Read these off the matrix that follows. Counting starts at 1.
1) Find the entry in row 2 and column 1.
2) Find the entry at row 1, column 1.
3) Find the entry in the bottom-right corner.
4) Find the entry just right of the centre entry.
5) Find the entry in row 2 and column 3.
6) Find the entry in row 3 and column 1.
[[128 128 129 127 128 128 127 128 127 129 127]
 [128 128 128 128 127 128 128 128 127 128 128]
 [128 128 128 127 128 128 128 128 127 129 128]
 [129 127 128 128 127 128 129 127 129 127 128]
 [128 128 128 128 128 128 128 128 128 128 128]
 [133 134 127 111 111 143 144 116 134 129 139]
 [128 127 130 127 126 126 128 127 128 127 126]
 [106 128 142 150 147 109 133 131 141 108 131]
 [127 124 131 126 124 123 135 130 129 129 132]
 [129 127 129 128 128 127 126 127 129 128 129]
 [120 107 120 149 146 105 117 144 120 137 144]
 [134 132 119 114 105 136 139 116 132 136 130]
 [128 126 132 123 123 126 140 128 129 127 134]]
1) 128
2) 128
3) 134
4) 128
5) 128
6) 128

Questions about the matrix below.
1) The entry just left of the smallest entry?
2) The entry just right of the largest entry?
3) The third entry, reading row by row?
4) The smallest entry in the first row?
5) The smallest entry in the last row?
6) The entry directly below 110?
7) The last entry, reading row by row?
8) The entry in the top-left corner?
[[115 139 123 114 109 125 127]
 [130 125 121 130 122 129 119]
 [114 127 102 115 120 104 122]
 [128 129 129 128 129 128 130]
 [115 139 126 114 109 128 127]
 [131 119 126 131 131 127 123]
 [129 129 131 129 129 129 132]
 [131 120 126 130 132 126 123]
 [118 129 115 117 119 118 122]
 [108 141 110 108 108 111 129]
 [127 121 113 126 114 123 118]
 [121 131 125 120 118 126 126]
 [120 127 113 120 120 117 122]
 [128 128 129 128 129 127 129]]
1) 127
2) 110
3) 123
4) 109
5) 127
6) 113
7) 129
8) 115

[[130 124 122 138 141 136 115 120 127 135 121]
 [118 131 134 110 139 130 137 125 152 132 110]
 [129 141 136 130 127 110 132 114 118 125 123]
 [129 148 130 135 132 109 148 115 133 129 112]
 [132 121 106 146 137 141 131 144 151 137 118]
 [132 142 138 119 136 130 135 105 131 127 119]]
Indices start at 1.
What is the entry at row 1, column 2?
Answer: 124
What is the top entry of the column that holds the smallest entry?
Answer: 120
What is the bottom-left entry?
Answer: 132
What is the entry in row 2 and column 2?
Answer: 131
What is the entry at row 2, column 1?
Answer: 118
What is the entry in row 1 and column 1?
Answer: 130
What is the entry just right of the largest entry?
Answer: 132
The entry just right of the smallest entry is 131
What is the entry in row 3 and column 1?
Answer: 129
What is the top-right entry?
Answer: 121
The entry in the bottom-right corner is 119
The entry just right of 122: 138
What is the entry just left of the largest entry?
Answer: 125
What is the entry in row 1 and column 3?
Answer: 122
The entry directly above 146: 135
The entry directly above the largest entry: 127
What is the maximum?
Answer: 152
The entry directly below 134 -> 136

x = [109 147 103 136 140]
Report the entry at the centre.
103
The entry just right of the centre entry: 136

a =
[[118 126 134 126]
 [128 129 128 127]
 [136 129 123 128]
 [149 116 123 114]
 [128 128 127 128]
 [131 132 126 128]
 [123 125 130 128]
 [122 118 134 127]
 [120 123 132 128]
 [129 130 127 128]
 [114 124 137 125]]
Rows and columns are numbered from 1.
Read off the entry in row 1 and column 1.
A: 118
The entry in the bottom-left corner: 114
The entry just right of the largest entry: 116
The entry in row 1 and column 2: 126
Read off the entry at row 1, column 3.
A: 134
Read off the entry directly above 120.
A: 122
Read off the entry in row 2 and column 1.
A: 128
Read off the entry in row 3 and column 3.
A: 123
The entry in the top-right corner is 126
The entry directly above the largest entry is 136
The entry directly below 131: 123
Read off the bottom-right entry.
A: 125
The largest entry is 149

[[127 132 136 125 129 126 129 129 126]
 [124 130 125 129 125 136 124 124 121]
 [142 126 115 116 120 131 121 122 131]
 [128 135 128 128 124 152 121 106 113]]
Indices start at 1.
The entry at row 1, column 2?
Answer: 132
The top-left entry?
Answer: 127
The top entry of the column that holds the largest entry -> 126
The smallest entry?
Answer: 106
The entry in the top-right corner is 126
The entry directly above the smallest entry -> 122
The entry at row 1, column 3 -> 136
The entry directly above the largest entry?
Answer: 131
The entry just left of 122: 121
The bottom entry of the column that holds the largest entry is 152
The entry in row 3 and column 1 -> 142
The entry just left of the smallest entry: 121
The entry in the bottom-right corner?
Answer: 113

X =
[[132 132 142 122 134 136 127 129 123 139 123 120 139 133 131 130]
 [130 127 131 128 129 128 127 129 127 129 127 126 129 127 129 129]
 [135 123 125 132 140 128 134 141  98 131 139 127 120 128 144 136]]
What is the 3rd-last entry, reading row by row?
Answer: 128
What is the top-right entry?
Answer: 130
The entry just left of 98 -> 141
What is the entry in the bottom-right corner?
Answer: 136
What is the second entry, reading row by row?
Answer: 132
What is the 1st entry in reading order?
Answer: 132
The minimum -> 98
The third entry, reading row by row is 142
The entry in the bottom-left corner: 135
What is the largest entry in the last row?
Answer: 144
The smallest entry in the first row is 120
What is the entry directly above the largest entry?
Answer: 129
What is the smallest entry in the first column?
Answer: 130
The top entry of the column that holds the largest entry is 131
The 5th-last entry, reading row by row: 127
The fourth entry from the end, reading row by row -> 120

M =
[[122 115 136 113 140 129]
 [115 129 138 131 121 130]
 [116 124 138 125 131 132]
 [134 108 116 126 135 124]
 [147 145 116 139 123 134]
 [117 110 131 113 122 115]
 [125 122 141 117 115 131]
 [146 150 127 137 110 135]
 [117 116 134 115 137 125]
 [116 120 134 128 133 133]
 [149 140 114 134 129 128]
 [142 136 130 134 119 140]
 [131 119 129 124 136 132]
 [126 122 141 117 116 130]]
The bottom entry of the column that holds the largest entry?
A: 122
The last entry, reading row by row: 130
The entry just right of 142?
A: 136
The first entry of the smallest entry's row is 134
The entry in the bottom-left corner?
A: 126
The top-right entry is 129
The first entry, reading row by row?
A: 122
The 2nd entry on the main diagonal?
A: 129
The third entry on the diagonal from the top-right corner is 125
The entry directly above the smallest entry: 124
The smallest entry in the last column is 115
The entry just left of 139?
A: 116
The entry just right of the largest entry -> 127
The entry directly above the largest entry?
A: 122
The smallest entry?
A: 108
The second entry on the diagonal from the top-right corner?
A: 121
The entry just right of 149 is 140
The top entry of the column that holds the smallest entry?
A: 115
The entry just right of the smallest entry?
A: 116
The last entry of the largest entry's row?
A: 135
The entry directly above 121 is 140
The largest entry -> 150
The entry directly below the largest entry is 116
The third entry from the end, reading row by row: 117
The 4th-last entry, reading row by row?
A: 141
The largest entry in the first column: 149
The smallest entry in the first column?
A: 115
The entry directly below 142: 131
The third entry in reading order?
A: 136

Questions about the matrix below. Counting starts at 1.
1) Report the bottom-right entry.
2) Report the entry in row 3 and column 1.
3) Report the entry in the top-left corner.
[[106 110 145 137 151 138 114 133 130 145 122 112 135]
 [142 147 133 141 150 137 133 105 146 118 131 128 125]
 [110 129 114 114 123 109 120 146 127 123 114 147 147]
 [124 136 120 130 131 136 142 108 151 106 124 144 133]
 [141 124 140 106 110 109 148 117 138 119 139 142 110]
 [119 128 105 147 119 137 149 122 134 125 132 131 134]
 [149 117 109 136 118 123 126 111 147 133 114 134 136]
 [135 116 140 148 119 125 130 141 116 115 105 120 127]
 [126 131 123 107 125 135 113 125 140 112 138 125 144]
 [131 105 148 140 151 109 149 145 122 134 133 110 135]
 [119 148 124 116 119 128 141 122 148 123 138 145 120]
 [114 143 140 123 148 128 133 151 119 150 133 145 128]
 [112 112 145 126 136 134 125 112 121 105 106 146 119]
 [133 120 147 137 139 128 123 132 142 110 150 137 137]]
1) 137
2) 110
3) 106
